Below are the code and all the weights of a small trained network. Each question names an input and a class and asks about switching units off, where a switched-off unit gives its printed mean instead of its output.

import numpy as np


def w(rows, s, z=0):
    codes = np.array(rows[::2]) - 128.0
    scale = np.full(codes.shape[1], s)
    scale[-1] = z or s
    return codes * scale


def f(y):
    return np.maximum(y, 0)


def log_softmax(a):
    a = a - a.max(-1, keepdims=True)
    return a - np.log(np.exp(a).sum(-1, keepdims=True))


def net(x, mask):
    res = np.array(x, float).reshape(1, 5) / 4 @ E
    y = f(res @ A[0][:, :-1].T + A[0][:, -1])
    res = res + np.where(mask, y, B[0][:, -1]) @ B[0][:, :-1]
    return log_softmax(res[-1] @ U[:, :-1].T + U[:, -1])


A, B = {}, {}
E = w([
[135,121,173,116,133,189,164,206,145,101,152,172],'x0',
[3,137,124,129,222,148,95,186,50,194,117,120],'x1',
[140,79,115,130,146,113,86,143,129,109,140,137],'x2',
[101,160,90,168,126,138,182,73,70,57,170,56],'x3',
[98,130,100,120,131,67,72,192,180,62,197,63],'x4',
],0.0072)
A[0] = w([
[165,63,175,150,99,205,171,62,48,192,107,147,69],'n0',
[97,72,121,125,111,139,90,128,196,106,230,70,99],'n1',
[56,177,90,165,203,153,99,190,56,189,141,120,37],'n2',
[173,56,206,149,116,191,149,59,15,184,86,149,163],'n3',
[117,173,162,110,175,144,208,88,102,102,159,2,84],'n4',
[89,124,67,184,152,176,177,90,65,42,169,37,217],'n5',
[35,125,164,158,213,120,152,146,51,190,178,126,29],'n6',
[96,84,117,145,123,94,83,138,108,99,182,87,101],'n7',
[63,150,86,80,217,118,123,207,90,126,55,94,21],'n8',
[248,146,100,148,100,85,147,177,168,111,114,51,53],'n9',
[198,142,85,110,74,132,155,73,171,73,150,157,34],'n10',
[68,122,181,49,240,169,105,113,68,149,123,88,5],'n11',
],0.0048,0.0019)
B[0] = w([
[112,197,116,111,115,143,102,193,180,113,87,141,204],'n0',
[73,163,78,111,83,154,76,75,145,152,57,119,193],'n1',
[157,131,156,195,121,54,72,75,59,77,188,243,231],'n2',
[27,170,1,63,101,171,138,157,127,191,66,155,228],'n3',
[149,43,65,144,174,168,178,133,97,151,164,83,193],'n4',
[149,64,124,80,195,181,150,216,203,182,101,89,255],'n5',
[128,142,225,203,83,88,125,85,88,76,110,187,222],'n6',
[120,86,94,152,108,128,103,189,103,157,78,93,184],'n7',
[117,190,181,173,120,86,58,98,101,129,160,152,207],'n8',
[91,183,128,139,137,113,92,69,142,140,147,122,186],'n9',
[202,219,202,213,55,83,106,55,73,92,147,125,196],'n10',
[165,175,127,102,117,116,127,48,110,45,145,170,201],'n11',
],0.0052,0.005)
U = w([
[138,174,255,216,55,31,164,57,70,47,185,212,27],'0',
[36,157,100,58,105,138,150,203,154,145,67,107,216],'1',
[115,19,198,71,205,149,197,175,167,236,128,90,248],'2',
],0.0036,0.0016)

Each question gives the input, the list of numbers given to net, and the class t.
The units are the neurons (one row each of A and B). Each row of codes is followed by its name. A weight is (code - 128) times the scale printed after its matrix; where a second scale follows, it is the last column's (A, B and U).
mask holds one flag per neuron, in row order. A switched-off neuron (its flag False) gives its mean, the last column of its row in B, instead of its output. The means were averaged over made-up inputs and are rounded, as every weight is.
A unit's drop is (log p(t) with every unit on - log p(t) with that unit switched off) / (log p(t) with every unit on - log p(t) with every unit switched off).
The circuit of an input: a set's keep is (log p(t) with only the set's units on - log p(t) with every unit switched off) / (log p(t) with every unit on - log p(t) with every unit switched off). Starting from all 12 units, units are removed one at a time, each time the one whose removal leaves the highest keep (on an exact tie, the one counted first), for as long as the keep stays at least 0.8.
units of the circuit, in order: the units of the circuit, biggest drop first
most important unit: the unit with the biggest drop
top k neurons: the k neurons with the biggest drops, biggest first
drop when u is switched off: that unit's drop, to one decimal
input [-4,6,2,4,0], class 0: top 2 neurons : n2, n6
input [8,-1,6,0,-8], class 1: units of the circuit, in order : n3, n0
input [0,-5,3,-7,-8], class 1: top 2 neurons : n3, n0
input [-5,2,-6,6,-4], class 2: units of the circuit, in order : n5, n4
input [2,8,6,3,-7], class 0: top 3 neurons : n2, n6, n11
input [7,8,-4,4,-4], class 0: top 4 neurons : n2, n6, n11, n8
input [-7,-1,7,2,-8], class 1: drop when n3 is switched off : 0.4
input [2,1,-7,8,2], class 2: drop when n5 is switched off : 0.3
input [-7,-3,2,-1,-7], class 1: most important unit : n3
input [-7,8,-8,-1,1], class 0: drop when n6 is switched off : 0.1
input [7,2,-3,8,3], class 2: drop when n5 is switched off : 0.5
